Below are the code and all the weights of a small trained network. Each question names an input and a class and asks about switching units off, where a switched-off unit gives its printed mean instead of its output.

import numpy as np


def w(rows, s, z=0):
    codes = np.array(rows[::2]) - 128.0
    scale = np.full(codes.shape[1], s)
    scale[-1] = z or s
    return codes * scale


def f(y):
    return np.maximum(y, 0)


def log_softmax(a):
    a = a - a.max(-1, keepdims=True)
    return a - np.log(np.exp(a).sum(-1, keepdims=True))


def net(x, mask):
    res = np.array(x, float).reshape(1, 8) / 4 @ E
    y = f(res @ A[0][:, :-1].T + A[0][:, -1])
    res = res + np.where(mask, y, B[0][:, -1]) @ B[0][:, :-1]
    return log_softmax(res[-1] @ U[:, :-1].T + U[:, -1])


A, B = {}, {}
E = w([
[126,139,219,172,41,137,194,140,132,56,168],'x0',
[158,100,144,123,128,127,127,149,136,143,127],'x1',
[91,137,180,127,152,39,77,146,128,169,179],'x2',
[135,119,125,126,120,118,147,127,130,156,129],'x3',
[131,130,128,121,123,121,133,126,120,130,123],'x4',
[111,139,122,141,114,146,103,101,149,130,127],'x5',
[126,142,119,123,117,129,140,118,122,144,141],'x6',
[123,158,48,150,43,67,122,254,161,90,121],'x7',
],0.011)
A[0] = w([
[154,111,109,126,86,201,111,81,131,125,88,108],'n1',
[66,121,217,116,117,63,60,123,120,157,202,75],'n2',
[99,56,181,67,170,148,130,17,72,126,119,117],'n3',
[155,150,254,249,56,136,210,116,120,70,174,5],'n4',
[122,83,192,115,168,182,157,54,77,137,163,6],'n5',
[147,114,109,124,105,201,200,123,120,94,95,38],'n6',
],0.0068,0.003)
B[0] = w([
[167,185,142,137,208,111,218,149,169,84,102,180],'n1',
[154,198,228,46,148,121,175,52,205,82,123,231],'n2',
[53,38,120,112,86,131,96,159,129,105,160,253],'n3',
[165,115,40,200,179,99,45,75,56,197,55,254],'n4',
[112,67,99,132,47,113,88,186,138,2,222,221],'n5',
[162,218,231,19,163,30,136,135,157,66,134,185],'n6',
],0.0082,0.009)
U = w([
[83,97,88,128,9,101,130,193,139,99,157,74],'0',
[145,109,81,136,215,126,84,87,66,186,97,124],'1',
[154,178,177,74,179,110,202,114,177,115,125,54],'2',
[110,129,134,134,125,141,165,143,115,150,128,254],'3',
],0.011,0.0094)

Each question gives the input, the list of numbers given to net, and the class t.
The units are the neurons (one row each of A and B). Each row of codes is followed by its name. A weight is (code - 128) times the scale printed after its matrix; where a second scale follows, it is the last column's (A, B and U).
mask holds one flag per neuron, in row order. A switched-off neuron (its flag False) gives its mean, the last column of its row in B, instead of its output. The means were averaged over made-up inputs and are rounded, as every weight is.
A unit's drop is (log p(t) with every unit on - log p(t) with that unit switched off) / (log p(t) with every unit on - log p(t) with every unit switched off).
The circuit of an input: a set's keep is (log p(t) with only the set's units on - log p(t) with every unit switched off) / (log p(t) with every unit on - log p(t) with every unit switched off). Starting from all 6 units, units are removed one at a time, each time the one whose removal leaves the highest keep (on an exact tie, the one counted first), for as long as the keep stays at least 0.8.
circuit, biggest first: the units of the circuit, biggest drop first
top k neurons: the k neurons with the biggest drops, biggest first
drop when u is switched off: that unit's drop, to one decimal
input [-5,-6,1,6,4,-1,-7,-8], class 0: top neuron	[n5]
input [-6,-1,-8,2,1,0,-6,0], class 2: circuit, biggest first	[n4; n1]
input [-6,5,-6,8,7,7,-8,-1], class 3: top 3 neurons	[n4; n2; n1]
input [-5,1,2,2,-7,-3,1,-7], class 0: circuit, biggest first	[n5; n3]
input [-7,7,-2,-1,-4,8,-5,7], class 3: top 3 neurons	[n4; n5; n3]
input [7,2,-6,-1,-3,3,-3,-6], class 1: top 2 neurons	[n4; n2]
input [2,-1,2,1,-7,-6,-5,2], class 3: circuit, biggest first	[n5; n6]
input [5,-1,-4,-2,3,-1,-1,3], class 1: circuit, biggest first	[n4; n5]
input [-7,-4,-8,1,3,-4,-4,3], class 2: top 3 neurons	[n4; n6; n1]
input [-4,3,6,3,-3,6,-8,-4], class 2: top 2 neurons	[n2; n4]
input [-5,1,-2,-3,-8,-6,0,-6], class 0: top 3 neurons	[n5; n3; n4]
input [-3,-7,-8,0,8,0,0,0], class 2: top 2 neurons	[n6; n4]
input [3,0,-4,0,3,-3,6,-6], class 0: top 3 neurons	[n5; n3; n2]
input [4,2,-8,8,-4,-6,8,6], class 2: circuit, biggest first	[n6]
input [4,-3,6,4,-8,-5,0,1], class 2: top 2 neurons	[n2; n3]
input [6,3,0,-4,0,-4,-2,5], class 1: top 3 neurons	[n4; n5; n3]
input [1,2,-3,-3,0,8,5,5], class 3: drop when n2 is switched off	-0.1
input [-6,-6,-3,3,-3,5,1,-6], class 0: drop when n3 is switched off	0.3
input [-2,0,0,-3,8,1,6,-5], class 0: drop when n6 is switched off	0.0
input [-2,-1,-8,8,-3,-5,3,-1], class 2: circuit, biggest first	[n6]
